Here is a tiny trained network, its code and every weight. The questions are about switching its units off for an input and a class, where a switched-off unit gives its printed mean instead of its output.

import numpy as np


def w(rows, s, z=0):
    codes = np.array(rows[::2]) - 128.0
    scale = np.full(codes.shape[1], s)
    scale[-1] = z or s
    return codes * scale


def norm(h):
    return h / np.sqrt((h * h).mean(-1, keepdims=True) + 1e-5)


def f(y):
    return np.maximum(y, 0)


def log_softmax(a):
    a = a - a.max(-1, keepdims=True)
    return a - np.log(np.exp(a).sum(-1, keepdims=True))


def net(x, mask):
    res = np.array(x, float).reshape(1, 8) / 4 @ E
    u = 0
    for l in range(2):
        y = f(norm(res) @ A[l][:, :-1].T + A[l][:, -1])
        res = res + np.where(mask[u : u + 8], y, B[l][:, -1]) @ B[l][:, :-1]
        u += 8
    return log_softmax(norm(res)[-1] @ U[:, :-1].T + U[:, -1])


A, B = {}, {}
E = w([
[129,125,146,142,125,138,126,149,124],'x0',
[130,135,139,127,135,136,127,135,125],'x1',
[64,207,113,3,21,170,83,135,73],'x2',
[182,139,174,147,104,144,37,29,29],'x3',
[124,115,127,126,126,128,128,125,127],'x4',
[44,82,8,131,185,198,48,173,160],'x5',
[141,148,144,131,140,135,115,142,139],'x6',
[131,135,121,127,132,127,127,128,134],'x7',
],0.0031)
A[0] = w([
[168,99,166,185,183,56,198,91,150,209],'0.n0',
[147,147,112,42,161,141,141,44,173,146],'0.n1',
[236,112,121,122,105,58,209,81,122,146],'0.n2',
[101,119,160,70,115,111,73,148,94,68],'0.n3',
[159,117,132,233,161,144,87,32,89,22],'0.n4',
[113,87,81,237,180,124,59,132,176,10],'0.n5',
[81,30,82,99,151,88,211,148,116,98],'0.n6',
[121,216,185,85,4,105,193,143,139,83],'0.n7',
],0.004,0.0013)
B[0] = w([
[85,203,188,192,66,153,62,197,153,255],'0.n0',
[76,69,192,196,86,161,136,178,134,154],'0.n1',
[106,187,147,188,113,136,109,160,90,224],'0.n2',
[106,96,111,152,100,227,150,41,134,169],'0.n3',
[128,95,132,100,188,91,168,167,16,200],'0.n4',
[172,96,92,11,203,199,229,63,130,214],'0.n5',
[157,197,178,150,184,117,97,116,198,191],'0.n6',
[154,61,177,19,252,129,181,151,127,240],'0.n7',
],0.0038,0.0041)
A[1] = w([
[102,190,91,164,127,193,182,196,208,248],'1.n0',
[167,11,60,203,170,108,61,107,10,101],'1.n1',
[104,111,136,190,84,152,24,118,90,128],'1.n2',
[5,179,6,17,88,192,19,134,123,81],'1.n3',
[141,140,215,194,123,176,146,152,90,163],'1.n4',
[99,94,130,65,97,37,218,169,201,130],'1.n5',
[155,141,111,71,189,87,196,59,105,141],'1.n6',
[151,192,200,109,50,146,149,5,3,194],'1.n7',
],0.004,0.0016)
B[1] = w([
[27,88,108,109,49,107,79,74,152,242],'1.n0',
[196,181,206,65,117,107,213,175,92,189],'1.n1',
[185,117,1,182,197,95,197,142,25,166],'1.n2',
[190,191,220,239,116,19,166,148,125,235],'1.n3',
[101,159,59,128,67,72,113,109,114,219],'1.n4',
[213,117,171,122,155,148,149,144,20,192],'1.n5',
[55,48,135,72,176,187,118,194,115,180],'1.n6',
[146,90,12,135,129,196,70,80,203,252],'1.n7',
],0.0046)
U = w([
[34,194,218,183,24,26,147,212,220,174],'0',
[155,76,192,2,209,175,226,195,46,253],'1',
[225,198,88,239,100,91,114,100,18,114],'2',
[164,84,78,29,47,242,17,41,138,37],'3',
[13,43,34,146,203,182,119,145,243,30],'4',
],0.0073,0.0018)

Each question gives the input, the list of numbers given to net, and the class t.
The units are the neurons (one row each of A and B). Each row of codes is followed by its name. A weight is (code - 128) times the scale printed after its matrix; where a second scale follows, it is the last column's (A, B and U).
mask holds one flag per neuron, layer by layer. A switched-off neuron (its flag False) gives its mean, the last column of its row in B, instead of its output. The means were averaged over made-up inputs and are rounded, as every weight is.
A unit's drop is (log p(t) with every unit on - log p(t) with that unit switched off) / (log p(t) with every unit on - log p(t) with every unit switched off).
The circuit of an input: a set's keep is (log p(t) with only the set's units on - log p(t) with every unit switched off) / (log p(t) with every unit on - log p(t) with every unit switched off). Starting from the 12 units with the biggest drops (on a tie, the unit counted first), units are removed one at a time, each time the one whose removal leaves the highest keep (on an exact tie, the one counted first), for as long as the keep stays at least 0.8.
units of the circuit, in order: the units of the circuit, biggest drop first
most important unit: the unit with the biggest drop
top k neurons: the k neurons with the biggest drops, biggest first
k most important neurons of layer l: the k neurons of layer l with the biggest drops, biggest first
drop of u: that unit's drop, to one decimal
input [-7,7,-5,-1,-8,-1,-5,0], class 0: top 2 neurons : 0.n0, 1.n7
input [-6,5,0,6,4,8,-2,-3], class 1: 4 most important neurons of layer 0 : 0.n0, 0.n5, 0.n4, 0.n2
input [-7,6,-7,6,-5,8,-8,0], class 1: top neuron : 1.n1
input [7,8,1,-3,6,8,4,5], class 0: top 2 neurons : 1.n3, 0.n7
input [3,0,1,2,-1,-6,1,4], class 3: top 3 neurons : 1.n7, 1.n3, 0.n7
input [2,-7,0,2,1,7,8,-3], class 1: top 3 neurons : 0.n0, 0.n5, 1.n7
input [7,-1,-3,8,6,2,2,8], class 1: units of the circuit, in order : 0.n4, 1.n1
input [4,8,-5,1,1,6,0,2], class 1: units of the circuit, in order : 1.n7, 1.n1
input [3,-6,8,-1,-8,-1,-7,0], class 1: top 4 neurons : 0.n7, 0.n0, 1.n3, 1.n0
input [0,-4,1,2,5,6,-4,7], class 2: top 3 neurons : 1.n3, 0.n7, 0.n4
input [7,-7,2,-8,-2,3,-1,6], class 0: units of the circuit, in order : 1.n3, 0.n7
input [-1,-5,-6,-1,-3,0,0,6], class 0: top 3 neurons : 0.n0, 1.n7, 0.n7
input [4,1,-5,7,0,2,2,-1], class 1: top 3 neurons : 0.n4, 0.n5, 1.n1
input [-8,-2,4,2,5,-5,-6,-3], class 3: top 2 neurons : 1.n7, 0.n5
input [4,4,-1,4,7,7,1,-8], class 1: most important unit : 0.n5
input [-3,-8,8,3,-7,7,8,-1], class 2: top 2 neurons : 1.n3, 1.n2
input [5,-7,2,6,3,3,-2,-2], class 2: top 3 neurons : 0.n7, 1.n3, 0.n5
input [2,-8,1,5,7,4,-2,4], class 2: top 2 neurons : 0.n7, 1.n3
input [-3,0,1,-6,-5,8,-8,-3], class 0: 4 most important neurons of layer 1 : 1.n3, 1.n7, 1.n6, 1.n2
input [-1,1,-4,8,4,4,-6,-6], class 1: most important unit : 1.n1
input [8,-8,5,8,-3,-8,-8,-4], class 3: drop of 1.n7 : 0.6
input [4,-5,8,6,6,5,4,-7], class 2: drop of 1.n3 : 0.7
input [4,-2,6,4,8,-7,1,7], class 3: drop of 1.n7 : 0.7
